How the points are linked:
α: CR->NQ, SC->NQ, QJ->ZG, BR->BR, DN->GM, GM->DT, TG->CR, DS->RT, HN->DS, DT->QH, FH->MF, GT->SN, PP->LJ, TN->SN, GZ->QJ, SL->TJ, LM->SL, RR->SC, RT->HN, PF->JP, BF->GR, FS->TM, SN->RR, MF->HN, QF->HG, ZG->GZ, PG->TP, JP->HM, TP->CJ, ZT->DN, ZC->QR, TB->BR, HG->ZT, HM->TN, GR->FQ, QT->ZG, QR->JP, CJ->NQ, QH->PG, TM->PP, LJ->GT, FQ->PF, NQ->HM, HC->DN, TJ->DT
χ: CR->HM, SC->GT, QJ->QT, BR->QJ, DN->QF, GM->ZT, TG->JP, DS->FH, HN->BR, DT->ZT, FH->HC, GT->TM, PP->QH, TN->QR, GZ->GR, SL->QH, LM->DT, RR->LJ, RT->MF, PF->BF, BF->TN, FS->ZC, SN->PP, MF->TB, QF->HN, ZG->FQ, PG->GM, JP->NQ, TP->TM, ZT->RT, ZC->BF, TB->GZ, HG->DS, HM->ZC, GR->TG, QT->GR, QR->TP, CJ->GT, QH->DN, TM->TJ, LJ->FS, FQ->CR, NQ->RR, HC->ZG, TJ->PG
ω: CR->GR, SC->NQ, QJ->QF, BR->MF, DN->FH, GM->QH, TG->BF, DS->QF, HN->RT, DT->PG, FH->HN, GT->GT, PP->GT, TN->QR, GZ->HC, SL->TP, LM->TJ, RR->CJ, RT->HN, PF->ZG, BF->FQ, FS->PP, SN->SC, MF->DS, QF->TB, ZG->HC, PG->SL, JP->TN, TP->QH, ZT->GM, ZC->JP, TB->HN, HG->TJ, HM->TG, GR->PF, QT->GZ, QR->HM, CJ->ZC, QH->LM, TM->LJ, LJ->NQ, FQ->QT, NQ->QR, HC->HN, TJ->FS

In the rows, 23 means zero.

The rows follow the links: the fewer symbols apart two points are, the more alike their rows tend to be.

Each row is also shifted at random along 4 hidden directions that mean nothing.

Some points, each with a row of numbers:
PG	[ 25  24  27  23  20  31  27  17  21  23  23  19  33  22  27  18  17  26  20  21  19  22  19  31  16  22  12  30  21  35  15  24  33  27  20  31  27  22  32  19  23  22  24  23  25  13  22  25  30  26  25  18  26  31  16]
CR	[ 29  17  25  23  23  26  19  27  22  26  19  15  23  15  23  29  25  21  29  16  19  24  24  28  28  27  21  23  24  14  31  15  17  24  22  17  25  15  26  25  13  30  26  28  22  23  19  18  17  25  26  30  22  17  22]
FS	[ 30  19  23  18  21  20  17  21  25  21  32  29  26  23  18  15  22  18  18  20  26  21  22  25  13  25  18  19  21  38  24  19  29  19  30  27  24  30  23  24  27  19  17  21  27  23  29  21  28  17  19  19  20  21  21]
BF	[ 28  24  20  25  23  18  15  24  22  19  26  14  14  15  28  19  23  22  17  10  18  30  18  22  21  25  12  30  22  35  24  18  21  18  23  22  34  19  27  21  18  24  18  22  23  27  24  18  24  18  26  27  22  20  21]
ZT	[ 24  20  24  15  24  21  22  20  22  23  22  23  32  27  28  18  19  23  19  25  26  36  11  17  25  33  18  36  28  34  10  22  26  23  16  25  37  13  21  15  20  28  22  29  24  25  25  24  26  16  29  20  32  24  20]
JP	[ 22  21  22  25  22  27  23  28  18  25  20  13  14  26  31  19  25  16  15  12  22  34  20  35  21  36  21  26  17  25  27   9  30  30  23  21  19  34  29  25  24  17  24  17  19  24  20  24  17  22  18  24  21  22  16]
HM	[ 26  20  23  17  21  26  22  26  24  33  29   9  19  24  15  23  12  20  23  13  19  28  23  37  16  33  20  19  28  33  28  21  27  30  28  24  22  23  23  31  11  23  28  16  27  24  24  20  14  29  20  25  32  20  20]
ZC	[ 20  26  16  29  24   8  21  23  22  22  24  17   7  27  21  22  25  15  15  17  21  26  24  21  16  20  28  22  23  29  23  28  24  17  25  27  16  35  21  21  20  12  17  20  21  26  29  25  27  22  15  32  16  23  27]
GR	[ 31  22  22  22  24  20  16  26  24  21  28  15  22  11  31  20  18  28  21  10  17  29  15  22  24  23   7  36  26  40  22  20  19  17  22  23  41   8  24  22  20  31  16  21  24  25  26  16  21  17  29  24  31  22  18]
LM	[ 20  28  27  31  22  19  27  22  22  20  10  23  29  24  24  25  29  17  24  30  19  13  27  18  27  10  27  32  29  17  18  38  19  22  14  26  17  19  22  14  18  21  17  32  19  11  27  22  34  25  24  27  16  24  25]
QH	[ 19  25  29  21  24  37  29  20  21  25  17  26  32  24  25  21  23  22  22  28  22  22  22  31  22  28  21  27  24  19  19  22  29  26  20  23  22  24  34  18  23  22  26  29  23  13  20  22  29  26  23  19  20  30  19]
GT	[ 23  19  21  26  23  24  17  19  23  22  17  35  26  20  26  26  29  25  19  21  30  28  25  17  24  19  29  26  23  22  21  17  29  17  26  22  20  33  24  21  32  26  14  24  18  29  20  24  22  13  22  16  16  20  21]
TP	[ 18  30  24  30  22  22  26  19  24  23  20  23  21  23  19  23  23  20  20  24  19  13  29  22  18  10  26  25  28  26  19  37  25  23  23  28  15  29  25  22  19  18  19  22  21  16  25  25  29  28  18  24  19  28  24]
TM	[ 30  18  26  19  21  30  16  24  26  24  27  31  33  24  19  14  22  16  19  21  27  22  24  27  16  26  18  23  27  37  24  17  30  23  28  24  25  24  23  26  25  25  16  22  25  21  27  16  24  14  23  14  25  20  17]
SL	[ 20  30  28  31  21  24  25  24  22  22  11  23  30  24  24  21  26  15  21  27  17  16  26  19  25  11  23  35  34  27  19  40  21  26  13  25  22  14  19  18  15  25  13  28  19  11  29  17  29  22  26  22  24  25  19]
QF	[ 25  22  26  24  19  15  25  29  20  18  22  21  26  32  34  17  26  21  24  28  28  26  17  16  30  28  23  28  17  23  21  21  23  28  14  24  25  17  12  22  30  22  25  23  22  20  26  26  22  17  29  22  29  18  21]
PF	[ 25  24  21  19  26  23  22  25  26  21  30  18  14  13  19  25  21  24  26  17  18  18  24  29  21  25  16  13  18  16  31  15  15  17  31  19  29  22  33  27  20  23  26  22  27  25  22  18  22  30  19  31  19  25  28]
FH	[ 16  33  20  19  22  24  21  19  22  16  36  21  19  25  26  15  18  28  17  23  24  19  21  18  19  24  18  19  21  30  16  24  27  28  21  23  37  23  21  30  24  25  22  19  28  29  22  24  19  20  25  15  27  26  21]
GZ	[ 24  27  26  23  26  29  28  31  27  26  25  23  22  24  27  22  17  26  26  24  19  27  20  28  25  23  16  25  25  27  28  22  15  23  27  22  29  10  20  24  31  26  26  12  26  22  26  17  17  23  21  20  40  25  17]
PP	[ 24  17  23  16  25  25  19  20  28  29  28  38  25  22   3  27  21  18  28  30  27  16  31  23  16  20  31   7  30  20  28  27  22  14  35  21  17  29  24  26  19  23  23  28  27  26  25  19  26  26  17  23  18  20  32]

Where do the symbols, taken in turn from left to right, take each start?
Answers are names.
[ 20  21  23  16  27  24  28  17  23  24  22  25  28  25  24  24  20  26  23  28  25  31  16  21  21  30  22  25  21  22  14  20  25  21  21  24  27  22  29  15  22  23  29  32  23  22  20  27  30  27  22  24  22  29  27]
ω α χ => GM
[ 20  26  21  23  23  23  25  25  23  32  23  16  17  30  14  23  15  15  21  20  19  27  27  26  16  22  27  23  36  34  24  33  23  27  25  25  18  22  17  28  10  20  20  16  24  24  27  20  19  28  18  26  33  21  22]
α χ => NQ
[ 29  25  20  23  26  18  26  25  28  21  33  18  18  17  27  25  15  32  24  18  21  24  17  26  20  19  11  22  14  29  25  18  16  15  31  27  32  17  27  24  35  21  26  11  27  24  25  24  22  27  20  25  31  29  21]
χ α α α => JP
[ 25  21  28  20  23  31  27  20  21  24  18  22  35  24  26  21  19  22  24  27  22  28  17  26  22  29  18  31  25  26  16  22  28  27  18  25  27  17  29  16  21  25  26  32  24  15  24  23  30  24  26  20  26  27  20]
χ χ => RT
[ 30  13  22  15  21  32  16  21  25  27  29  31  31  22  18  21  20  23  22  19  29  24  24  31  16  30  20  18  19  29  26   9  34  22  34  21  23  31  27  31  30  24  22  19  26  25  21  21  18  17  21  12  22  20  17]
χ α α => PP
[  9  34  22  25  28  24  29  26  27  17  22  28  15  26  29  24  24  24  18  30  23  18  25  18  26  21  27  20  21  14  22  22  15  21  25  20  26  24  21  26  29  22  21  20  22  27  24  20  21  25  16  22  24  27  24]
α ω ω χ => BR
[ 33  19  29  20  18  26  22  22  25  24  28  21  36  25  21  17  16  18  22  23  22  14  20  30  17  24  13  29  24  39  20  26  29  27  21  31  26  15  22  23  20  24  21  23  26  10  31  21  27  21  26  20  28  23  16]
χ ω α => TJ
[ 29  24  21  22  24  19  29  27  26  26  30  22  19  24  23  24  17  30  28  25  22  27  18  25  22  19  18  21  18  28  28  25  18  21  28  27  22  18  20  22  33  19  31  12  27  22  25  26  22  27  22  24  34  27  22]
α α α => QJ
[ 28  20  23  20  24  22  19  26  22  25  23  14  16  17  20  26  24  19  27  15  17  23  24  28  23  28  21  19  27  19  30  21  17  21  24  19  25  19  27  24  11  24  25  27  24  25  22  18  20  27  24  31  20  19  27]
χ χ ω χ => TP
[ 23  24  23  21  17  19  19  21  20  12  33  18  24  26  30  16  26  26  20  23  27  16  21  21  25  30  19  18  10  19  20  13  30  33  18  25  30  29  19  29  30  22  26  24  25  23  21  28  20  19  30  19  19  21  21]
α ω α => DS
[ 28  27  23  34  21  23  24  28  16  22  17  27  19  27  31  15  36  29  23  20  23  37  19  19  31  19  22  32  18  27  25  28  28  25  13  21  18  27  22   9  31  20  25  20  21  26  16  27  27  15  33  23  21  23  20]
ω α => HN
[ 22  17  24  27  19  31  21  26  20  31   9  20  30  25  29  28  24  22  23  17  23  31  24  25  28  29  28  35  27  21  25  18  27  32  19  22  18  21  19  30  22  34  20  20  15  25  19  22  11  18  27  18  30  17  13]
ω α α => HM
[ 19  29  24  22  20  27  19  25  19  18  23  25  24  26  24  15  32  22  23  26  25  18  24  17  31  27  27  19  23  15  21  23  25  33  14  16  29  21  19  25  19  30  24  29  25  27  20  22  19  17  34  18  19  20  23]
χ α α => DS
